Facts:
θ(fledak, suli); θ(fledak, floflus); θ(ploroklo, retrak); θ(toklem, tiruk)
θ(toklem, sigo); θ(toklem, rufon); θ(stoses, bafu); θ(segris, segudri)
θ(segris, grastel); θ(segris, zetar); θ(segris, sadrik); θ(segris, vabram)
θ(teskari, sulaton); θ(teskari, sketromon); θ(matram, teplarok); θ(matram, riklin)
θ(matram, plurokis); θ(matram, plezus); θ(kito, mupor); θ(flobrus, plofe)
θ(flobrus, nabun); θ(zore, tiruk); θ(zore, ruskem); θ(zore, rolofel)
θ(kluker, tretufak); θ(tiplak, pota); θ(loklik, vudreskam); θ(loklik, plola)
θ(loklik, kofla); θ(lozo, flistu); θ(lozo, diskufir); θ(lozo, denos)
θ(lozo, plezus); θ(bibelor, riklin); θ(bibelor, grivon); θ(flofu, vudreskam)
θ(bufe, brivane); θ(bufe, pumini); θ(drafas, retrak); θ(drafas, zetar)
θ(drafas, bafu); θ(drafas, klutros); θ(drafas, floflus); θ(zeve, zestuk)
θ(plezal, batis); θ(plezal, klufik); θ(plezal, floflus); θ(grevom, tinenu)
θ(grevom, grebro); θ(grevom, kifim); θ(skeson, daploso); θ(broflebek, boklir)
θ(broflebek, sketromon); θ(broflebek, munem); θ(zimobrir, neflik); θ(zimobrir, klutros)
θ(stilek, vokal); θ(stilek, nifik); θ(gidur, kleses); θ(gidur, mufan)
θ(gidur, brivane); θ(gidur, beli); θ(gidur, stukle); θ(gidur, kifim)
θ(trizor, grastel); θ(trizor, denos); θ(trizor, megom); θ(trizor, floflus)
θ(bruplol, mupor); θ(bruplol, plezus); θ(moplis, batis); θ(moplis, tinenu)
θ(moplis, skadel); θ(brebro, litim); θ(brebro, rufon); θ(fidram, litim)
θ(fidram, tabro); θ(fidram, megom); θ(doste, mufan); θ(kloklin, flogren)
θ(kloklin, tiruk); θ(kloklin, mupor); θ(kloklin, trodu); θ(kloklin, plola)
θ(kloklin, kogun); Π(litim, kofla); Π(neflik, kito); Π(mozo, grebro)
Π(pota, laskun); Π(zestidur, ploroklo); Π(fledak, vabram); Π(ploroklo, laskun)
Π(segudri, nuzo); Π(tretufak, vokal); Π(grafledrus, teplarok); Π(toklem, dupen)
Π(stukle, nuzo); Π(plorudas, zore); Π(luskur, trolen); Π(suli, litim)
Π(momu, flelori); Π(klufik, grastel); Π(segris, kogun); Π(teskari, sadrik)
Π(nifik, flelori); Π(mupor, boklir); Π(foflo, rolofel); Π(matram, tinenu)
Π(kito, zore); Π(mudrek, flofu); Π(rolofel, teplarok); Π(stilir, laskun)
Π(retrak, nabun); Π(batis, fulek); Π(diskufir, nabun); Π(flobrus, satak)
Π(sulaton, pota); Π(totuk, sadrik); Π(bitu, kofla); Π(zestuk, teplarok)
Π(sketromon, boklir); Π(ruskem, plurokis); Π(floflus, pumini); Π(kleses, tiplak)
Π(fidres, nabun); Π(kluker, tiplak); Π(tigrur, tinenu); Π(munem, trolen)
Π(plezus, stilek); Π(tinenu, teplarok); Π(trodu, klufik); Π(loklik, daploso)
Π(pumini, grastel); Π(sadrik, kofla); Π(lozo, rolofel); Π(trabre, tiplak)
Π(mokom, bruplol); Π(bibelor, grastel); Π(flogren, teplarok); Π(tiruk, vabram)
Π(flelori, ploroklo); Π(bufe, rolofel); Π(plokle, grastel); Π(drafas, stilek)
Π(sigo, stilek); Π(zeve, plokle); Π(denos, tiplak); Π(daploso, vadro)
Π(pira, pumini); Π(rufon, zore); Π(plezal, munem); Π(vabram, vadro)
Π(vudreskam, kito); Π(grevom, kluker); Π(vitru, stukle); Π(skeson, sadrik)
Π(stidrus, litim); Π(fepatam, vadro); Π(broflebek, ploroklo); Π(zimobrir, plurokis)
Π(falu, kogun); Π(boklir, laskun); Π(stilek, trolen); Π(brorus, plokle)
Π(mufan, vokal); Π(tirek, trolen); Π(gidur, klufik); Π(trizor, grastel)
Π(bruplol, zore); Π(bafu, flofu); Π(flistu, flelori); Π(klutros, kito)
Π(grebro, kofla); Π(trigrer, dupen); Π(megom, plurokis); Π(plurokis, kofla)
Π(moplis, bruplol); Π(fledu, pota); Π(skadel, teplarok); Π(brivane, tiplak)
Π(plola, plorudas); Π(brebro, kogun); Π(zugam, klufik); Π(fidram, grebro)
Π(riklin, pota); Π(grivon, rolofel); Π(gralil, kito); Π(tabro, grastel)
Π(plofe, vadro); Π(doste, trigrer); Π(kogun, grastel); Π(fulek, vadro)
Π(nabun, stoses); Π(tuke, satak); Π(satak, zore); Π(zosos, boklir)
Π(beli, tretufak); Π(kloklin, tirek); Π(zetar, laskun)

Known rows:
[-0.76 -0.90 -0.15 -0.69  0.14 -1.48  1.21 -0.08  0.44 -0.26  0.09  0.32
  0.60 -0.95  0.10 -0.98 -0.79  0.89  0.38  0.37  0.62  1.82 -0.05  0.64
  0.57  0.08 -0.69  0.06 -0.49 -0.13 -0.35  0.38]: zugam
[-1.16 -0.20  1.00 -0.42  0.76 -0.94  0.36 -0.57  0.05 -0.69  0.04 -0.63
 -0.11  0.33  0.63  0.06  0.10 -0.96  1.08 -0.93 -0.68  0.78 -0.86 -0.35
 -0.64 -0.28  0.51 -0.60 -0.52 -0.84  0.62  0.83]: grebro
[-0.65  0.64  0.83 -0.40  1.40  0.82 -0.03 -0.71 -0.45 -0.32 -0.56 -0.45
  0.37 -0.08 -0.33  2.42  0.55  1.70 -3.37 -0.53 -1.19 -0.27 -0.43  0.79
 -1.90 -1.25 -0.36 -0.36 -0.15  0.09  3.54  0.15]: fidram
[-1.07 -0.44  0.01 -0.66  0.97 -0.96  0.80 -0.18  0.97 -0.24  0.04  0.43
  0.55 -0.94  0.21 -0.36 -0.81  0.92  0.03  0.47  1.01  1.48 -0.29  1.20
  0.04  0.11 -0.98  0.04 -1.02  0.01 -0.13  0.65]: tabro
[-1.26 -0.47 -0.39 -0.16  0.39 -1.03  0.34 -0.33  0.73 -0.46 -0.04 -0.36
  0.86 -0.64  0.19 -1.29 -0.39  0.75  0.65 -0.06  0.71  1.53 -1.20  1.04
  0.48 -0.12  0.01 -0.02 -1.50  0.23 -1.09  0.74]: grastel
[ 0.14 -0.77 -0.61 -0.07 -0.31  0.04  1.40 -0.12 -0.99 -0.32 -0.60 -0.57
  1.20 -0.98 -0.54 -0.64  0.09  2.31 -2.44 -0.13 -1.02  0.95  0.16  0.70
  0.39 -1.04 -0.28  0.36  0.63  0.46  1.48 -0.46]: segris
[-0.17 -0.53 -0.04 -0.37 -0.81  0.07 -1.53  0.21  1.32 -0.09 -0.45 -0.42
  0.43 -0.11 -0.43 -1.64 -0.38 -0.17  2.05 -0.96 -0.98  0.66 -0.61  0.21
 -2.01  0.04  0.12  0.77 -1.59  0.04  0.00  0.44]: vabram
[-1.87  0.82  1.01 -0.54  2.83 -0.26 -0.45 -0.75  0.55 -0.47  0.64  0.61
 -0.40  0.29 -0.16  0.47 -0.15  0.10 -0.27 -0.57  0.34 -0.04 -1.45  0.93
 -2.19 -0.02 -0.07 -0.58 -1.61 -0.15  1.27  1.45]: litim
[-1.13 -0.29  0.82 -0.25 -0.06 -1.07 -0.27 -0.96  0.93 -0.50 -0.72 -0.47
  0.20  0.06  0.11  2.33 -0.03  0.19  0.25  0.04 -0.07  0.92 -1.01 -0.80
 -0.87  0.42  0.46 -0.79 -0.74 -0.64 -0.87  0.45]: suli
[ 1.19 -0.08 -1.04 -1.05 -0.80 -1.40  1.28  0.27 -2.12 -0.12 -0.94 -0.41
  0.01 -0.04 -0.80  1.52 -0.87  0.86 -1.28 -0.81 -1.36 -1.75  0.98 -0.15
 -0.68 -1.28  0.47 -0.87  0.53  0.52  3.83 -1.65]: kloklin
[-0.14 -0.51  0.05 -0.57 -0.51  0.17 -1.32  0.29  1.02 -0.14 -0.25 -0.43
  0.36 -0.13 -0.03 -1.84 -0.33 -0.37  2.04 -0.89 -1.07  0.60 -0.44  0.28
 -1.80 -0.15  0.03  0.71 -1.46  0.01  0.38  0.56]: daploso
[ 0.12 -0.18  0.64 -0.77  0.36  1.04 -0.41 -0.53 -1.30 -0.14  0.33 -0.75
  0.39 -0.03  0.23  1.37  1.06  1.54 -2.66 -0.15 -2.27  0.05  1.38 -0.19
 -0.83 -1.16  0.19  0.23  0.98 -0.48  2.55  0.58]: teskari
[-0.63 -0.22  0.72 -1.04  1.09  0.42 -1.92 -0.20  1.06 -0.38  0.50 -0.74
  0.62 -0.58  0.51  0.42 -0.60  0.12  0.87  0.28  0.29 -0.06  1.80 -1.16
  0.32  0.25 -0.61  0.67  0.04 -0.24 -1.76 -0.24]: sulaton
[-0.21 -0.55 -0.35 -0.72  1.18 -0.57  0.42 -0.20  1.94 -0.33 -0.83 -1.80
  0.20 -0.55  0.26  2.09 -1.04 -0.76  1.06 -0.13 -0.95  0.75 -1.95  0.13
  0.81 -0.15 -0.43 -0.09  0.20 -0.70 -0.17 -0.25]: skadel
[-0.43 -0.15 -0.59 -0.99  0.96 -0.28 -1.33 -0.27  1.83 -0.12  0.45 -1.83
  0.11 -0.52 -0.03  0.62 -0.53 -0.71  1.35  0.16 -0.94  0.46 -2.18  0.34
  1.27 -0.33  0.48  0.16 -0.48 -0.44 -0.12  0.59]: teplarok
[-0.22 -0.20 -0.06 -0.98 -0.53 -0.68 -1.00 -0.29  1.50 -0.17 -0.28 -0.30
  0.40 -0.47  0.49  1.07 -0.60  0.03  0.71  0.36  0.34  0.58  0.09  0.35
 -0.15  0.04 -0.07  0.07 -0.72 -0.36 -0.07  0.27]: diskufir
[ 0.36 -1.03 -0.64 -0.05 -0.26 -0.38  0.03 -0.40  0.84 -0.37 -0.18  0.27
  0.28 -0.17 -1.38 -0.91 -0.49  0.52  0.74  0.41 -0.67  0.18  0.23 -1.65
 -0.46  1.25  1.09  0.76  1.20 -0.23 -3.77  0.03]: bafu
[ 0.92 -0.40  0.11 -0.32 -0.05  1.22  1.46  0.20 -0.86 -0.48 -0.94 -1.47
  0.80 -0.26  0.57 -0.43  0.05  0.08 -1.34 -1.39 -2.34 -0.38  0.77  0.57
 -0.21 -1.72 -0.44  0.66  1.99 -0.36  4.21 -0.83]: doste

Rows:
No name comes twice in this set of rows, the named rows included.
[ 0.90  0.20 -0.03  0.17 -1.37  1.47  1.66  0.43 -0.33 -0.45 -1.72 -1.53
  0.81 -0.12  1.47  1.05  0.49 -0.36 -2.46 -1.38 -0.48 -0.45 -0.93  1.63
  0.33 -1.85 -0.67 -0.05  0.92 -0.32  1.46 -1.90] | moplis
[ 0.65 -0.42 -0.39  0.59 -2.49  1.06 -0.87 -0.18  0.68 -0.31 -2.67 -1.72
  1.51 -0.35 -0.89  1.30  0.22  1.64 -1.43 -1.12 -1.97  0.28 -1.11  0.00
 -2.08 -1.06  0.17  0.65 -0.62  0.60  1.38 -1.33] | fledak
[-0.53 -0.38  0.34 -0.35  0.51 -0.02 -1.37 -0.41  1.22 -0.55 -0.25 -0.61
  0.65 -0.38 -0.64  0.32 -0.72  0.31  0.91  0.12  0.27 -0.10  0.69 -1.99
  0.18  0.75  0.18  0.56  0.33 -0.06 -3.21 -0.72] | zetar
[-1.28 -0.79 -0.31 -0.04  0.24 -1.36  1.13 -0.22  0.52 -0.56 -0.32 -0.46
  0.89 -0.71  0.30 -1.56 -0.56  0.45  0.92 -0.33  0.66  1.83 -1.49  1.08
  0.83 -0.21 -0.13 -0.22 -1.31  0.19 -0.85  0.50] | klufik
[ 0.06 -0.17  0.72 -0.46  0.01  0.39  0.35 -0.50 -1.43 -0.35 -0.34 -0.84
  0.33  0.04 -0.05  1.71  0.81  1.21 -2.39 -0.63 -2.06  0.02  0.42 -0.51
 -0.93 -1.22  0.16 -0.25  0.86 -0.39  2.95 -0.17] | skeson
[-0.04 -0.09 -0.88 -1.01  1.56 -1.08  1.00 -0.45  0.56 -0.34 -0.60  0.76
  0.03  0.02  0.65  1.51 -1.46  0.16  0.81 -0.03  0.52 -1.07  1.27  1.11
 -1.56  0.41  0.02 -0.30 -0.35  0.00  0.05  0.49] | sigo
[-0.10 -0.41 -0.60 -1.28  1.45 -0.29 -0.91 -0.26  2.27  0.03  0.24 -1.85
  0.11 -0.82  0.04  2.14 -0.85 -0.35  0.69  0.87 -1.22  0.74 -1.73  0.17
  1.32 -0.08 -0.16  0.36  0.41 -0.73 -0.66  0.43] | grivon
[-0.07 -0.58 -0.55 -0.97  1.03 -1.11  0.09 -0.05  1.52 -0.08 -0.21 -1.21
 -0.20 -0.54 -0.65  1.34 -1.21 -0.48  0.98  0.16 -0.86  0.35 -1.75 -0.51
  0.71  0.21 -0.12 -0.20  0.19 -0.47 -0.47 -0.33] | flogren
[-0.99 -0.80 -0.32 -0.53  0.33 -1.71  1.24  0.18 -0.24 -0.33  0.48  0.20
  0.32 -0.66 -0.37 -2.54 -0.82  0.40  1.09 -0.26  0.48  1.54 -0.87  0.64
  0.72 -0.09 -0.16 -0.26 -1.03  0.20 -0.16  0.34] | kogun
[ 1.11  0.19 -0.27 -0.35 -0.97  1.86  0.48  0.48 -0.77 -0.05 -0.37 -0.70
  0.38 -0.16  0.77  0.12  0.68  0.27 -2.74 -0.79 -0.74 -0.71  0.03  1.26
  0.26 -1.27 -0.51  0.34  1.07 -0.23  0.58 -1.35] | flobrus
[-0.91 -0.19  1.01 -0.70  0.73 -1.21  0.40 -0.54  0.11 -0.38  0.11  0.53
 -0.50  0.10 -0.41  1.12 -0.33 -0.02  0.21 -0.21 -0.42  0.47 -0.16 -0.96
 -1.08  0.42 -0.04 -0.69 -0.30 -0.74  0.59  0.51] | ruskem
[-1.53  0.35  0.99 -0.47  1.06 -0.77 -0.76 -1.08  1.36 -0.41 -0.43  0.02
  0.10 -0.07  0.27  2.85  0.00  0.59 -0.50  0.22  0.66  0.87 -0.98  0.29
 -1.35  0.31 -0.06 -0.74 -1.32 -0.52 -0.18  0.86] | megom
[-0.98 -0.05  0.75 -0.69  1.30  0.32 -1.84 -0.15  0.74 -0.61  0.36 -1.34
  0.62 -0.25  0.31 -0.55 -0.60 -0.50  1.57 -0.61  0.15 -0.25  0.55 -1.11
  0.43 -0.20 -0.19  0.43 -0.37  0.03 -1.39 -0.30] | pota
[-0.47 -0.51 -0.41 -0.40  1.70 -0.11  0.82 -0.04  1.64 -0.65 -0.86 -2.75
  0.25 -0.37  0.63  0.91 -0.95 -1.67  1.92 -1.12 -1.67  0.55 -3.01  0.53
  1.19 -0.86 -0.07 -0.08  0.18 -0.71  0.84 -0.04] | tinenu
[-1.03 -0.81  0.48 -0.80  0.65 -0.95 -0.69 -0.26 -0.50 -0.33  0.37 -1.25
 -0.39  0.39  0.78  1.23  0.27 -0.22  1.08 -0.61 -0.91  0.80 -0.51 -0.87
 -0.59 -0.19  0.26 -1.03 -1.74 -0.47 -1.98  0.51] | kofla

The same things again, as new rows of numbers:
Known rows:
[-0.10 -2.58 -1.29 -2.73 -0.92  1.59  0.37  0.40  1.69 -0.88  0.82  1.77
 -1.21  0.80]: suli
[ 2.32 -0.03 -0.76 -1.50  0.84 -2.92  1.21  0.83  0.69  3.41  1.20  0.27
 -0.14  3.20]: retrak
[-0.73 -1.64  0.55 -0.33 -0.18 -1.15 -0.23  1.31  1.23 -0.09  1.32  0.26
 -0.73 -0.14]: nabun
[-1.19 -1.75  0.64 -0.26 -0.39 -1.47  0.08  1.18  1.74 -0.31  1.34  0.43
 -0.34 -0.05]: nuzo
[ 0.50  1.34  4.93 -4.41  1.16  2.77 -0.51  3.27 -0.22  1.47  1.37 -0.51
 -0.32  0.25]: bibelor
[ 0.44 -2.95 -1.86 -2.13  0.85  0.28 -1.31 -0.19  0.78 -0.95 -0.01  0.82
  0.22 -0.50]: ruskem
[-1.29 -1.90  0.92 -0.76  1.10 -0.52 -0.23  0.97  2.01  1.41  2.93  0.33
  1.14  0.47]: boklir
[ 1.49 -0.71  3.45 -3.14  2.60  2.10 -1.94  2.45  0.35  5.42  3.03 -0.16
  3.09  0.25]: broflebek
[ 0.50  1.80  0.87 -2.15 -0.43  0.70 -1.87  5.62  0.86  3.07 -2.56  2.22
  0.64 -1.51]: bufe
[ 1.57 -1.49 -1.68  2.60  1.33 -0.21 -3.17 -2.69  1.89 -0.21 -0.61 -1.45
 -1.55 -1.63]: tiruk
[-0.76 -2.72 -0.65 -1.08 -0.15  0.14  0.62  1.81  1.30 -1.39 -0.59  1.77
  0.16 -1.15]: grebro
[-0.89 -1.84  0.52 -0.12  0.79 -0.43 -0.28  1.13  2.38  0.63  2.35  0.69
  1.26  0.05]: pota
[-0.71 -1.26 -0.64  0.00  1.88  0.84 -0.98  0.68  2.96  1.07  3.80  1.51
  1.42  0.46]: zestidur
[-1.16 -1.63  0.44 -0.27 -0.37 -1.28  0.21  1.18  1.83 -0.46  1.17  0.56
 -0.38 -0.06]: dupen
[ 2.06 -1.91  2.75 -6.00  1.52  1.95 -1.41  2.39 -2.25  3.93  0.05 -0.19
  1.60 -0.27]: teskari
[ 2.21 -1.99  2.39 -1.68 -1.22 -0.40 -0.60  4.49  1.18  1.02  0.39 -0.43
 -0.11 -0.55]: stilek
[ 1.08 -0.25  2.58  1.71 -1.59  3.34 -1.31  4.74  1.45 -1.56 -2.09  5.03
 -1.56 -0.21]: moplis
[-0.74 -2.70  0.57  0.75  1.52 -1.10 -5.16 -1.65  2.13 -1.40  0.29 -0.02
 -0.70  0.43]: rufon

Rows:
No name comes twice in this set of rows, the named rows included.
[ 1.37 -0.54  1.22  0.89  0.01  2.86 -0.11  6.23  1.40  0.13 -3.20  2.94
 -0.95 -2.54] | grevom
[ 4.41 -0.78  0.86 -1.71  0.46 -0.51  1.40  1.71  2.06  5.16  0.41  0.35
  4.16  3.81] | ploroklo
[ 2.96 -2.00  0.99  1.51 -0.62 -0.09 -4.55  0.03  1.42 -0.81 -2.68 -0.46
  2.15 -0.33] | zore
[-1.97 -0.12  1.53 -2.23 -1.01 -0.97 -0.27  1.46  1.55  0.05  2.10  0.54
 -0.55 -0.25] | teplarok
[-1.15 -1.53  0.28  0.20  0.46 -1.51  0.55  2.21  1.67 -0.43  0.24  0.92
 -0.52 -0.77] | stukle
[-0.28 -1.76 -0.76 -2.08  0.52  0.31 -0.35  0.74  0.80 -0.35  1.30  1.02
 -0.52 -0.12] | bitu
[ 4.62 -0.22  1.39 -2.03 -0.57 -1.64  1.49  1.82  0.89  4.50 -1.14 -0.51
  2.13  3.21] | stoses
[-0.57 -2.86 -0.30 -2.18 -0.28 -0.48  0.36  0.32  1.15 -0.65  0.67  0.78
  0.32 -0.03] | sadrik
[-1.98 -0.94  0.61 -0.43  1.23  0.49 -1.48  0.81  2.06 -1.13  1.34 -0.19
 -1.93  1.24] | tabro
[-0.70 -0.95  1.38 -2.16  2.86  0.22 -1.18  1.33  0.75  3.64  4.26  0.37
  1.38  0.55] | sketromon
[-0.07  4.61  5.99 -7.35 -1.70  2.48 -1.14  3.06  0.32  1.86  2.92  0.92
  0.26 -1.70] | matram
[ 1.84  1.43  0.72  1.00  3.73  2.32  0.51  8.11 -0.24  0.70 -5.56  2.38
 -0.35 -1.61] | gidur

